Here is a tiny trained network, its code and every weight. The questions are about switching its units off for an input and a target symbol, where a switched-off unit gives its printed mean instead of its output.

import numpy as np


def w(rows, s, z=0):
    codes = np.array(rows[::2]) - 128.0
    scale = np.full(codes.shape[1], s)
    scale[-1] = z or s
    return codes * scale


def f(y):
    return np.maximum(y, 0)


def softmax(a):
    e = np.exp(a - a.max(-1, keepdims=True))
    return e / e.sum(-1, keepdims=True)


def log_softmax(a):
    a = a - a.max(-1, keepdims=True)
    return a - np.log(np.exp(a).sum(-1, keepdims=True))


def net(x, mask):
    ids = ['ΓΔΘΠΦαβζηλξω'.index(c) for c in x.split()]
    T = len(ids)
    res = E[ids] + P[:T]
    u = 0
    for l in range(2):
        r = res
        for j in range(2):
            rows = slice(2 * j, 2 * j + 2)
            q, k, v = (r @ M[l][rows].T for M in (Q, K, V))
            z = softmax(np.where(np.tri(T) > 0, q @ k.T / 2**0.5, -1e9)) @ v
            o = O[l][rows]
            res = res + np.where(mask[u + j], z, o[:, -1]) @ o[:, :-1]
        u += 2
        y = f(res @ A[l][:, :-1].T + A[l][:, -1])
        res = res + np.where(mask[u : u + 4], y, B[l][:, -1]) @ B[l][:, :-1]
        u += 4
    return log_softmax(res[-1] @ U[:, :-1].T + U[:, -1])


Q, K, V, O, A, B = {}, {}, {}, {}, {}, {}
E = w([
[80,33,77,160,206],'Γ',
[9,77,129,86,248],'Δ',
[176,115,122,120,110],'Θ',
[70,149,134,212,63],'Π',
[88,150,161,59,155],'Φ',
[123,72,178,109,180],'α',
[166,213,123,53,95],'β',
[184,160,218,143,211],'ζ',
[154,118,166,101,107],'η',
[103,200,11,168,175],'λ',
[126,43,83,172,170],'ξ',
[71,73,195,99,203],'ω',
],0.016)
P = w([
[60,37,158,130,203],'0',
[59,56,146,130,190],'1',
[69,72,135,136,187],'2',
[76,87,133,134,180],'3',
[85,99,129,124,173],'4',
[107,117,102,130,180],'5',
[109,132,99,136,165],'6',
[130,145,91,134,161],'7',
[145,155,78,114,156],'8',
[152,166,68,114,142],'9',
[168,187,46,112,136],'10',
[186,188,33,96,137],'11',
[194,199,2,105,122],'12',
[162,168,25,101,126],'13',
],0.0031)
Q[0] = w([
[84,171,176,218,53],'L0H1',
[127,179,150,189,142],'L0H1',
[152,33,101,1,179],'L0H2',
[93,142,100,147,82],'L0H2',
],0.057)
K[0] = w([
[110,21,152,136,213],'L0H1',
[150,83,194,162,228],'L0H1',
[200,253,120,100,118],'L0H2',
[103,71,124,105,97],'L0H2',
],0.053)
V[0] = w([
[175,104,43,41,186],'L0H1',
[103,211,122,215,147],'L0H1',
[81,126,52,120,139],'L0H2',
[75,28,103,25,2],'L0H2',
],0.012)
O[0] = w([
[194,221,229,229,254,241],'L0H1',
[111,162,41,131,70,151],'L0H1',
[24,138,104,199,80,145],'L0H2',
[31,85,246,177,137,4],'L0H2',
],0.0059,0.0043)
A[0] = w([
[163,160,252,89,34,69],'L0N1',
[120,105,71,138,135,2],'L0N2',
[158,83,176,163,104,190],'L0N3',
[108,153,161,183,84,88],'L0N4',
],0.02,0.0095)
B[0] = w([
[98,255,99,112,112,212],'L0N1',
[136,151,170,103,121,199],'L0N2',
[115,66,141,139,55,254],'L0N3',
[129,124,91,27,132,189],'L0N4',
],0.015,0.0057)
Q[1] = w([
[133,40,229,224,156],'L1H1',
[24,167,153,134,118],'L1H1',
[157,254,62,33,104],'L1H2',
[77,118,130,156,86],'L1H2',
],0.051)
K[1] = w([
[37,34,183,132,112],'L1H1',
[111,169,137,82,147],'L1H1',
[134,81,154,192,255],'L1H2',
[66,145,135,85,105],'L1H2',
],0.063)
V[1] = w([
[123,157,214,144,185],'L1H1',
[89,55,143,65,114],'L1H1',
[96,202,119,125,108],'L1H2',
[2,130,76,163,207],'L1H2',
],0.0027)
O[1] = w([
[99,196,110,99,125,161],'L1H1',
[156,133,175,178,201,54],'L1H1',
[186,251,130,176,249,179],'L1H2',
[82,140,99,2,28,252],'L1H2',
],0.0018,0.0026)
A[1] = w([
[224,129,17,155,32,120],'L1N1',
[174,152,142,241,2,1],'L1N2',
[200,220,97,81,53,111],'L1N3',
[211,88,168,207,16,11],'L1N4',
],0.0093,0.0062)
B[1] = w([
[77,164,124,77,145,191],'L1N1',
[56,144,111,161,98,145],'L1N2',
[153,64,152,182,147,253],'L1N3',
[255,195,106,117,134,151],'L1N4',
],0.014,0.015)
U = w([
[96,30,61,188,149,45],'Γ',
[68,111,139,127,196,2],'Δ',
[173,206,107,97,56,122],'Θ',
[113,106,112,86,75,245],'Π',
[115,225,206,53,122,90],'Φ',
[189,115,213,85,79,54],'α',
[141,143,152,167,137,180],'β',
[172,121,98,85,163,130],'ζ',
[92,129,135,160,75,103],'η',
[90,174,4,164,136,183],'λ',
[178,60,27,188,75,103],'ξ',
[114,69,216,113,122,25],'ω',
],0.011,0.0072)

Each question gives the input, a string of symbols that net reads in full, and the target symbol t.
The units are the heads (2 rows each of Q, K, V and O) and the neurons (one row each of A and B). Each row of codes is followed by its name. A weight is (code - 128) times the scale printed after its matrix; where a second scale follows, it is the last column's (O, A, B and U).
mask holds one flag per unit, layer by layer, with each layer's heads first. A switched-off unit (its flag False) gives its mean, the last column of its rows in O or B, instead of its output. The means were averaged over made-up inputs and are rounded, as every weight is.
A unit's drop is (log p(t) with every unit on - log p(t) with that unit switched off) / (log p(t) with every unit on - log p(t) with every unit switched off).
most important unit: the unit with the biggest drop
top k neurons: the k neurons with the biggest drops, biggest first
k most important neurons of layer l: the k neurons of layer l with the biggest drops, biggest first
drop of u: that unit's drop, to one decimal
input Γ ω α Π α α Π Θ, target Π: most important unit => L0H1
input ζ ω Φ ω ξ η, target ζ: top 2 neurons => (L1N1 L1N3)
input ξ Π Δ ζ Θ α ζ ξ α ζ ζ ξ ω ω, target ζ: top 2 neurons => (L1N3 L1N1)
input ω ω ξ, target ξ: top 4 neurons => (L0N3 L1N4 L1N1 L0N1)
input ζ α Θ λ ω Π Θ, target Π: 3 most important neurons of layer 0 => (L0N2 L0N1 L0N3)
input Π Φ ξ ζ Δ, target ζ: top 2 neurons => (L0N2 L0N3)
input ξ ξ ζ Π ω η Φ ω Φ ξ η Φ Φ ξ, target Π: top 2 neurons => (L1N1 L0N2)
input α ζ ξ, target ζ: top 2 neurons => (L1N1 L0N2)
input Δ λ ζ η β ξ ζ α, target α: top 3 neurons => (L0N3 L1N4 L0N1)
input ξ ξ Φ Π η ζ Π ω ζ α Γ Φ, target ζ: top 2 neurons => (L1N3 L1N1)
input λ ξ ξ ξ Γ Θ Φ λ η ξ, target λ: top 2 neurons => (L1N1 L0N4)
input ζ ζ α Γ α α, target ζ: top 2 neurons => (L1N1 L0N3)
input ζ Π ω, target Π: top 3 neurons => (L1N1 L1N4 L0N1)
input Δ Θ η Π ξ Π Δ, target Π: top 2 neurons => (L1N3 L0N2)
input ω ξ λ Π ξ Π ξ Φ ξ, target Π: most important unit => L0N2
input Θ Δ Δ η Π ζ λ Δ Θ η Π ω Θ η, target Π: top 3 neurons => (L1N1 L1N3 L0N2)
input Φ Π Φ ξ Θ ζ Θ, target ζ: 3 most important neurons of layer 1 => (L1N1 L1N3 L1N2)
input η α Δ ξ, target ξ: 3 most important neurons of layer 0 => (L0N3 L0N2 L0N4)
input Δ η Π ω, target Π: drop of L1N4 => 0.0
input β Γ α Γ λ α ζ α Π η Θ ω Θ, target Θ: drop of L0N4 => 0.4
input Γ η Θ Θ Φ ζ Φ, target ζ: drop of L0H2 => 1.0
input ξ Φ Γ Π η η, target Π: most important unit => L0H1
